Here is a tiny trained network, its code and every weight. The questions are about switching its units off for an input and a target symbol, where a switched-off unit gives its printed mean instead of its output.

import numpy as np


def w(rows, s, z=0):
    codes = np.array(rows[::2]) - 128.0
    scale = np.full(codes.shape[1], s)
    scale[-1] = z or s
    return codes * scale


def f(y):
    return np.maximum(y, 0)


def softmax(a):
    e = np.exp(a - a.max(-1, keepdims=True))
    return e / e.sum(-1, keepdims=True)


def log_softmax(a):
    a = a - a.max(-1, keepdims=True)
    return a - np.log(np.exp(a).sum(-1, keepdims=True))


def net(x, mask):
    ids = ['ΔΞΣαβγεζηθμπτφψω'.index(c) for c in x.split()]
    T = len(ids)
    res = E[ids] + P[:T]
    r = res
    for j in range(3):
        rows = slice(4 * j, 4 * j + 4)
        q, k, v = (r @ M[0][rows].T for M in (Q, K, V))
        z = softmax(np.where(np.tri(T) > 0, q @ k.T / 4**0.5, -1e9)) @ v
        o = O[0][rows]
        res = res + np.where(mask[j], z, o[:, -1]) @ o[:, :-1]
    y = f(res @ A[0][:, :-1].T + A[0][:, -1])
    res = res + np.where(mask[3:19], y, B[0][:, -1]) @ B[0][:, :-1]
    return log_softmax(res[-1] @ U[:, :-1].T + U[:, -1])


Q, K, V, O, A, B = {}, {}, {}, {}, {}, {}
E = w([
[135,103,74,80,118],'Δ',
[210,153,192,71,166],'Ξ',
[105,120,68,69,90],'Σ',
[158,53,123,77,104],'α',
[156,81,99,83,130],'β',
[146,83,96,87,133],'γ',
[159,78,98,84,124],'ε',
[187,74,104,78,104],'ζ',
[189,224,92,126,125],'η',
[172,162,109,162,243],'θ',
[187,91,85,198,85],'μ',
[185,64,176,189,141],'π',
[234,108,87,94,117],'τ',
[81,83,115,208,149],'φ',
[85,153,59,199,100],'ψ',
[139,171,216,154,8],'ω',
],0.012)
P = w([
[130,70,74,70,109],'0',
[139,79,85,92,106],'1',
[150,82,94,113,99],'2',
[168,94,103,129,101],'3',
[186,103,104,144,96],'4',
[203,113,114,160,95],'5',
[215,126,118,180,94],'6',
[231,127,126,187,89],'7',
[255,122,130,187,81],'8',
],0.0095)
Q[0] = w([
[255,79,53,120,151],'H0',
[231,37,55,88,75],'H0',
[174,118,59,112,179],'H0',
[135,110,127,121,183],'H0',
[186,109,100,153,97],'H1',
[57,166,154,100,156],'H1',
[198,92,120,146,75],'H1',
[178,142,140,116,140],'H1',
[182,61,68,180,65],'H2',
[175,27,44,152,70],'H2',
[234,58,72,132,10],'H2',
[92,182,193,168,115],'H2',
],0.011)
K[0] = w([
[136,151,152,251,109],'H0',
[132,180,117,255,146],'H0',
[167,155,174,217,88],'H0',
[139,172,125,129,56],'H0',
[192,193,156,186,70],'H1',
[47,94,102,85,221],'H1',
[176,168,173,165,81],'H1',
[152,158,146,135,133],'H1',
[240,151,221,198,133],'H2',
[253,180,183,196,153],'H2',
[192,171,187,234,115],'H2',
[75,89,160,46,75],'H2',
],0.0099)
V[0] = w([
[110,112,204,78,126],'H0',
[34,206,119,116,145],'H0',
[201,133,121,144,158],'H0',
[85,85,143,124,218],'H0',
[118,85,73,99,168],'H1',
[182,211,194,123,130],'H1',
[157,143,191,185,111],'H1',
[131,135,111,92,173],'H1',
[153,83,223,112,155],'H2',
[160,202,155,11,129],'H2',
[56,123,55,80,30],'H2',
[136,210,80,150,193],'H2',
],0.011)
O[0] = w([
[114,118,210,36,132,82],'H0',
[121,185,218,224,115,2],'H0',
[191,153,29,87,175,171],'H0',
[149,53,191,165,224,52],'H0',
[235,80,131,151,125,78],'H1',
[57,157,118,40,87,155],'H1',
[41,129,97,98,141,181],'H1',
[164,112,146,106,117,73],'H1',
[101,74,209,50,236,147],'H2',
[186,182,210,26,71,99],'H2',
[107,84,107,129,26,116],'H2',
[194,254,130,206,138,60],'H2',
],0.0072,0.0093)
A[0] = w([
[92,141,167,101,69,38],'N0',
[77,34,147,161,168,191],'N1',
[142,149,155,75,232,249],'N2',
[86,134,117,225,119,147],'N3',
[182,84,37,117,134,70],'N4',
[145,85,40,115,125,102],'N5',
[172,137,139,130,181,111],'N6',
[102,90,170,88,104,157],'N7',
[185,86,40,82,142,2],'N8',
[212,47,254,175,68,192],'N9',
[102,180,81,90,144,74],'N10',
[81,124,40,172,117,92],'N11',
[122,173,115,102,148,152],'N12',
[223,154,57,115,46,78],'N13',
[96,91,29,144,85,133],'N14',
[217,89,95,142,174,106],'N15',
],0.0064,0.006)
B[0] = w([
[174,126,128,174,217,146],'N0',
[3,171,99,91,111,167],'N1',
[154,140,34,114,118,172],'N2',
[136,80,67,91,154,143],'N3',
[111,137,232,157,199,214],'N4',
[99,176,178,144,154,223],'N5',
[158,154,123,150,111,137],'N6',
[120,97,77,145,127,167],'N7',
[125,142,253,85,173,199],'N8',
[194,10,64,140,41,145],'N9',
[185,61,182,184,110,164],'N10',
[102,97,189,136,104,194],'N11',
[123,107,119,147,120,153],'N12',
[136,194,189,127,103,194],'N13',
[81,160,191,182,108,248],'N14',
[157,141,116,126,173,180],'N15',
],0.0057,0.014)
U = w([
[170,95,127,138,101,51],'Δ',
[190,145,61,33,124,134],'Ξ',
[179,96,100,146,64,78],'Σ',
[157,62,129,105,117,4],'α',
[170,84,128,112,119,54],'β',
[170,87,115,120,116,82],'γ',
[166,90,138,114,119,50],'ε',
[161,101,164,95,121,26],'ζ',
[167,229,128,114,68,95],'η',
[203,162,5,170,157,235],'θ',
[103,166,254,178,153,114],'μ',
[100,97,117,90,241,36],'π',
[164,168,215,80,157,47],'τ',
[147,69,52,186,149,168],'φ',
[149,131,38,211,104,228],'ψ',
[52,145,82,68,50,228],'ω',
],0.0058,0.0034)

Each question gives the input, a string of symbols that net reads in full, and the target symbol t.
The units are the heads (4 rows each of Q, K, V and O) and the neurons (one row each of A and B). Each row of codes is followed by its name. A weight is (code - 128) times the scale printed after its matrix; where a second scale follows, it is the last column's (O, A, B and U).
mask holds one flag per unit, heads first, then neurons. A switched-off unit (its flag False) gives its mean, the last column of its rows in O or B, instead of its output. The means were averaged over made-up inputs and are rounded, as every weight is.
A unit's drop is (log p(t) with every unit on - log p(t) with that unit switched off) / (log p(t) with every unit on - log p(t) with every unit switched off).
The circuit of an input: a set's keep is (log p(t) with only the set's units on - log p(t) with every unit switched off) / (log p(t) with every unit on - log p(t) with every unit switched off). Starting from the 12 units with the biggest drops (on a tie, the unit counted first), units are removed one at a time, each time the one whose removal leaves the highest keep (on an exact tie, the one counted first), for as long as the keep stays at least 0.8.
units of the circuit, in order: the units of the circuit, biggest drop first
k most important neurons: the k neurons with the biggest drops, biggest first
heads that matter: for each layer, one digit per head in row order, 1 if its drop is at least 0.15 and else 0, layers parted by /
drop of u: that unit's drop, to one decimal
input θ π η μ π β ω τ, target ω: units of the circuit, in order -> (H1)
input φ μ π ω ζ, target ω: units of the circuit, in order -> (H1 H0)
input μ β ω θ θ, target θ: heads that matter -> 001
input ε Σ τ μ φ γ Ξ Σ, target Ξ: 2 most important neurons -> (N14 N2)
input ω τ π ζ ω γ ω γ φ, target ω: heads that matter -> 010
input Σ ω ψ μ α β, target μ: heads that matter -> 001
input ε ψ ω τ, target ω: units of the circuit, in order -> (H1 H2)
input ω μ ε β μ, target μ: 2 most important neurons -> (N4 N14)
input ω φ μ ε Δ μ γ Δ, target μ: heads that matter -> 101
input ζ γ π Ξ Δ, target π: heads that matter -> 101
input η Ξ ω η, target η: heads that matter -> 101
input α ψ τ μ Σ η Σ Δ, target η: heads that matter -> 001
input Σ τ Ξ Δ Ξ Σ Ξ α, target Ξ: units of the circuit, in order -> (H2 N2 N14 H0)
input Σ Σ η θ ε, target θ: heads that matter -> 101
input φ ψ ω μ Ξ ω ω ψ, target ω: most important neuron -> (N4)
input α μ Σ π π ε Ξ Σ α, target Ξ: heads that matter -> 001
input α ω φ π ω ζ μ ζ, target μ: heads that matter -> 101
input μ ω μ ω π θ μ γ, target μ: heads that matter -> 100
input γ η γ Σ, target η: heads that matter -> 001
input ψ ζ π α, target π: heads that matter -> 001
input ω γ ζ μ μ τ γ η γ, target η: units of the circuit, in order -> (H2 N13)
input θ Ξ ω μ Δ Ξ ω η, target ω: units of the circuit, in order -> (H1)
input Ξ μ Ξ θ ψ, target θ: drop of N8 -> 0.1
input ε ω μ ω Σ π Δ, target π: drop of H2 -> 0.8
input τ ζ Σ ε ω ω, target ω: drop of H1 -> 0.5
input π Δ Ξ, target Ξ: 2 most important neurons -> (N2 N14)
